Below are the code and all the weights of a small trained network. Each question names an input and a class and asks about switching units off, where a switched-off unit gives its printed mean instead of its output.

import numpy as np


def w(rows, s, z=0):
    codes = np.array(rows[::2]) - 128.0
    scale = np.full(codes.shape[1], s)
    scale[-1] = z or s
    return codes * scale


def f(y):
    return y / 2 * (1 + np.tanh(0.7978845608 * (y + 0.044715 * y**3)))


def log_softmax(a):
    a = a - a.max(-1, keepdims=True)
    return a - np.log(np.exp(a).sum(-1, keepdims=True))


def net(x, mask):
    res = np.array(x, float).reshape(1, 6) / 4 @ E
    y = f(res @ A[0][:, :-1].T + A[0][:, -1])
    res = res + np.where(mask, y, B[0][:, -1]) @ B[0][:, :-1]
    return log_softmax(res[-1] @ U[:, :-1].T + U[:, -1])


A, B = {}, {}
E = w([
[34,191,95,88,150,139,143,100,160],'x0',
[87,141,124,141,81,226,172,165,114],'x1',
[47,128,223,93,168,153,126,180,82],'x2',
[105,217,133,50,150,7,153,142,101],'x3',
[142,101,101,105,117,128,140,49,33],'x4',
[156,83,163,67,52,127,96,152,141],'x5',
],0.011)
A[0] = w([
[30,176,174,2,138,154,137,127,81,221],'N0',
[80,126,219,168,134,178,167,159,41,253],'N1',
[141,181,109,131,172,49,133,62,83,209],'N2',
[162,94,58,186,79,99,87,102,117,159],'N3',
[106,225,187,64,127,63,140,233,165,192],'N4',
[198,122,99,117,43,134,171,80,77,49],'N5',
[175,111,70,98,56,140,166,104,72,102],'N6',
[99,72,233,92,105,181,103,141,78,176],'N7',
[138,107,168,134,164,162,138,128,67,112],'N8',
[239,17,206,125,79,90,47,131,87,194],'N9',
[148,163,95,97,176,32,131,55,80,190],'N10',
],0.0099,0.0041)
B[0] = w([
[19,103,124,83,182,139,201,142,171,255],'N0',
[60,103,108,145,150,75,137,163,15,223],'N1',
[62,114,96,70,131,151,118,31,71,228],'N2',
[140,147,172,97,122,175,111,88,148,185],'N3',
[148,65,156,180,96,59,1,197,38,253],'N4',
[171,179,109,183,79,149,99,78,144,171],'N5',
[149,142,163,156,26,181,60,141,129,170],'N6',
[51,132,63,89,100,101,77,142,119,208],'N7',
[113,141,122,147,124,105,108,184,102,158],'N8',
[216,102,176,209,193,71,192,214,140,243],'N9',
[128,149,69,95,134,145,128,72,49,239],'N10',
],0.0098,0.015)
U = w([
[151,162,133,150,67,172,85,80,174,221],'0',
[168,86,194,141,158,115,132,168,203,2],'1',
[148,134,146,77,87,93,133,98,115,31],'2',
[89,139,132,147,198,120,250,152,128,89],'3',
[185,128,132,153,151,92,107,98,96,104],'4',
[118,103,145,178,118,83,90,202,106,174],'5',
[62,126,99,53,136,127,115,86,120,177],'6',
],0.012,0.0047)

Each question gives the input, the list of numbers given to net, and the class t.
The units are the neurons (one row each of A and B). Each row of codes is followed by its name. A weight is (code - 128) times the scale printed after its matrix; where a second scale follows, it is the last column's (A, B and U).
mask holds one flag per neuron, in row order. A switched-off neuron (its flag False) gives its mean, the last column of its row in B, instead of its output. The means were averaged over made-up inputs and are rounded, as every weight is.
A unit's drop is (log p(t) with every unit on - log p(t) with that unit switched off) / (log p(t) with every unit on - log p(t) with every unit switched off).
The circuit of an input: a set's keep is (log p(t) with only the set's units on - log p(t) with every unit switched off) / (log p(t) with every unit on - log p(t) with every unit switched off). Starting from all 11 units, units are removed one at a time, each time the one whose removal leaves the highest keep (on an exact tie, the one counted first), for as long as the keep stays at least 0.8.
circuit, biggest first: the units of the circuit, biggest drop first
unit that matters most: the unit with the biggest drop
k most important neurons: the k neurons with the biggest drops, biggest first
drop when u is switched off: that unit's drop, to one decimal
input [3,6,5,-1,4,-1], class 3: unit that matters most	N2
input [2,-7,1,-8,-3,-7], class 0: circuit, biggest first	[N9 N0 N1]
input [-7,-3,7,5,7,-1], class 3: circuit, biggest first	[N9 N0]
input [7,5,-1,-7,-8,2], class 0: circuit, biggest first	[N0 N4]
input [1,-8,2,-1,3,-1], class 6: 3 most important neurons	[N4 N2 N10]
input [4,-2,-3,-2,0,1], class 0: circuit, biggest first	[N0 N1 N9]
input [-6,-4,5,6,7,-2], class 6: 2 most important neurons	[N2 N10]
input [5,7,0,-6,-4,5], class 6: 3 most important neurons	[N9 N4 N7]
input [-2,-6,-1,4,-1,4], class 4: circuit, biggest first	[N10 N0]
input [5,-7,1,-6,8,5], class 4: circuit, biggest first	[N9 N0 N4]
input [6,-6,-6,1,-8,-4], class 6: 2 most important neurons	[N9 N2]
input [7,7,6,5,-1,7], class 5: 4 most important neurons	[N4 N2 N10 N1]
input [2,3,1,-6,-6,3], class 6: 2 most important neurons	[N4 N9]
input [-2,-4,3,1,1,-7], class 6: unit that matters most	N9
input [8,1,6,-2,-2,-5], class 3: 3 most important neurons	[N0 N2 N10]
input [6,2,6,-7,-2,-6], class 3: 2 most important neurons	[N4 N2]
input [-1,-2,-1,4,-1,-5], class 6: 2 most important neurons	[N9 N2]
input [3,4,5,-4,0,-1], class 3: 3 most important neurons	[N4 N2 N10]
input [3,-4,4,-6,7,6], class 5: 2 most important neurons	[N9 N7]
input [-8,3,-7,4,-7,-1], class 1: unit that matters most	N1
input [-1,1,-8,7,8,-1], class 0: drop when N6 is switched off	0.6
input [3,-4,-5,-3,-1,-6], class 6: drop when N4 is switched off	0.1
input [1,2,-1,5,-3,-5], class 6: drop when N9 is switched off	2.4
